(42): [-37.6   3.2  39.5 -23.6 -22.8  16.9  11.0  18.8]
(37): [-25.8   7.0 -63.6  48.4  54.7 -25.8 -25.8 -32.8]
(158): [-21.7 -38.4 -14.0 -26.6 -14.7 -29.7  -4.1  -3.0]
(6): [-21.7 -38.4 -14.0 -26.6 -14.7 -55.4  -5.8  -1.1]
(59): [-21.7 -38.4 -14.0 -26.6 -14.7 -82.3 -20.4 -18.0]
again (37):  => [-25.8]
q: [-25.8   7.0 -63.6  48.4  54.7 -25.8 -25.8 -32.8] => (37)
step +1: [-21.7 -38.4] => [-21.6 -38.3]
step +1: [-82.3] => [-82.2]

(37): [ -1.5  10.3 -79.1 -38.3  -3.5  -0.8   4.6]
(10): [-38.4 -38.4 -11.8  56.9 -38.4 -11.8 -11.8]
(100): [ 2.6 19.0 52.2 78.5 -4.0  0.2 -1.6]
step +1: [-38.4] => [-38.3]
step -1: [0.2] => [0.1]
all (10): [-38.4] => 0 1 4
q: [ 2.6 18.8 52.4 78.5 -4.0  0.3 -1.8] => (100)

(179): [-66.4 -33.0 -33.0 -33.0 -33.0]
(37): [ 24.3 -26.0 -29.0  30.1  30.1]
(6): [  9.4 -10.6 -42.2  21.7 -35.4]
(42): [ 11.6 -14.7  14.5  -0.2 -12.5]
(59): [-42.0  34.9  34.9  34.9 -48.7]
(139): [ 20.5 -11.4 -53.2  69.1 -16.7]
(100): [-10.7  14.1  -0.7 -13.5 -33.8]
(158): [ 37.3  40.2  56.4   2.1 -23.9]
step +1: [34.9 34.9] => [35.0 35.0]
all (37): [30.1] => 3 4
all (59): [34.9] => 1 2 3
again (179):  => [-33.0]
step +1: [14.1 -0.7] => [14.2 -0.6]
step -1: [ 24.3 -26.0 -29.0  30.1] => [ 24.2 -26.1 -29.1  30.0]

(42): [ 45.2  71.8  72.1  79.8 -39.8  79.8  50.9]
(139): [ 25.7 -80.5  67.1  30.9 -53.5  -3.9 -11.1]
(179): [-19.3  63.3  42.8  11.6  -8.8  88.0  25.9]
(16): [  7.2  37.5  38.4  50.6 -26.5  62.5  56.0]
(81): [  4.7 -63.5  18.0  61.0 -51.1  -1.1  11.9]
(37): [-40.2  79.5  29.6 -10.4   5.1  46.9  82.0]
(36): [ 21.2 -67.8  21.2  69.9  21.2  24.8 -16.6]
(158): [  7.0 -78.4 -12.0  32.4 -56.6  14.1  -1.9]
(6): [ 56.1 -74.6  16.8  53.3 -46.6  35.2  -7.9]
q: [ 25.6 -80.5  67.0  30.9 -53.5  -3.9 -11.1] => (139)
again (42):  => [79.8]
again (36):  => [21.2]
step +1: [ 72.1  79.8 -39.8  79.8] => [ 72.2  79.9 -39.7  79.9]

